[[125 118 153]
 [117 106 126]]
->
[125 106]

[[121 104 112]
 [123 114 101]]
->
[121 114]

[[127 125]
 [126 103]
 [127 130]
 [129 133]]
->
[127 103]

[[155 136 141 125 115]
 [113 105 117 114 128]
 [152 130 143 118 114]]
->
[155 105 143]

[[156 142 153]
 [111 120 114]
 [108 118 110]
 [105 116 107]
 [136 132 135]]
->
[156 120 110]

[[114 152 142]
 [130 121 123]
 [127 131 129]]
->
[114 121 129]

[[136 130 118 119 137]
 [121 132 104 138 135]
 [133 100 125 108 151]
 [112 137 101 140 132]
 [137 103 142  99 148]]
->
[136 132 125 140 148]

[[111 115]
 [129 149]]
->
[111 149]
---
[[136 136 120 139 138 103]
 [120 121 124 132 120 103]
 [130 121 130 140 128 103]
 [129 131 121 121 128 103]
 [130 132 127 117 119 103]
 [117 126 117 136 120 103]
 [127 126 120 133 139 103]
 [117 127 117 117 122 103]
 [127 133 135 133 119 103]
 [136 137 135 123 119 103]
 [130 137 128 139 140 103]]
->
[[136 120 138]
 [120 124 120]
 [130 130 128]
 [129 121 128]
 [130 127 119]
 [117 117 120]
 [127 120 139]
 [117 117 122]
 [127 135 119]
 [136 135 119]
 [130 128 140]]

[[136 145 127 108 114 120 131]
 [132 136 122 120 119 121 124]
 [136 135 119 123 124 138 117]
 [144 142 129 123 113 120 132]
 [132 140 130 133 117 151 127]]
->
[[136 127 114 131]
 [132 122 119 124]
 [136 119 124 117]
 [144 129 113 132]
 [132 130 117 127]]

[[128 126 133 129]
 [131 128 147 132]
 [133 130 153 133]
 [131 128 147 132]
 [132 131 146 131]
 [133 129 153 133]
 [133 130 153 133]
 [123 126 105 124]
 [132 128 150 132]]
->
[[128 133]
 [131 147]
 [133 153]
 [131 147]
 [132 146]
 [133 153]
 [133 153]
 [123 105]
 [132 150]]

[[115 130 128 139 125]
 [138 129 114 130 132]
 [150 140 125 134 130]
 [131 124 123 129 127]
 [129 128 120 121 134]
 [127 130 117 131 136]
 [133 124 131 117 128]
 [130 134 127 148 141]]
->
[[115 128 125]
 [138 114 132]
 [150 125 130]
 [131 123 127]
 [129 120 134]
 [127 117 136]
 [133 131 128]
 [130 127 141]]

[[127 128 145 129 104]
 [126 135 120 124 123]
 [119 137 146 132 121]
 [117 127 130 133 131]]
->
[[127 145 104]
 [126 120 123]
 [119 146 121]
 [117 130 131]]

[[128 117]
 [131 121]
 [141 116]
 [122 100]
 [143 141]
 [122 120]
 [128 126]
 [129 128]
 [128 117]
 [145 136]]
->
[[128]
 [131]
 [141]
 [122]
 [143]
 [122]
 [128]
 [129]
 [128]
 [145]]

[[136 148]
 [136 147]
 [125 106]
 [126 106]
 [136 147]
 [125 107]
 [126 108]
 [136 147]
 [136 147]
 [126 106]
 [126 107]
 [136 147]]
->
[[136]
 [136]
 [125]
 [126]
 [136]
 [125]
 [126]
 [136]
 [136]
 [126]
 [126]
 [136]]

[[127 132 137 129 117 132 134 136 126 127 133]
 [131 138 106 111 141 112 117 111 135 124 113]
 [125 147 151 129 109 122 143 135 126 113 137]
 [124 122 143 139 114 136 134 137 125 124 137]
 [124 129 149 140 112 135 140 138 124 123 139]
 [128 124 133 136 119 129 130 128 119 127 133]
 [132 133 129 128 121 128 131 128 125 123 129]
 [124 127 146 139 112 144 139 147 127 131 134]]
->
[[127 137 117 134 126 133]
 [131 106 141 117 135 113]
 [125 151 109 143 126 137]
 [124 143 114 134 125 137]
 [124 149 112 140 124 139]
 [128 133 119 130 119 133]
 [132 129 121 131 125 129]
 [124 146 112 139 127 134]]

[[131 131 114 128 125 128 130 128 127 114 128 114 145]
 [130 131 123 126 135 128 129 128 127 124 128 124 127]
 [130 131 121 127 133 130 130 127 128 120 129 119 129]
 [132 132 125 123 132 127 132 123 125 127 126 127 144]
 [129 129 126 127 126 127 129 127 129 127 127 127 115]
 [129 128 120 127 129 126 130 126 128 120 126 120 152]]
->
[[131 114 125 130 127 128 145]
 [130 123 135 129 127 128 127]
 [130 121 133 130 128 129 129]
 [132 125 132 132 125 126 144]
 [129 126 126 129 129 127 115]
 [129 120 129 130 128 126 152]]
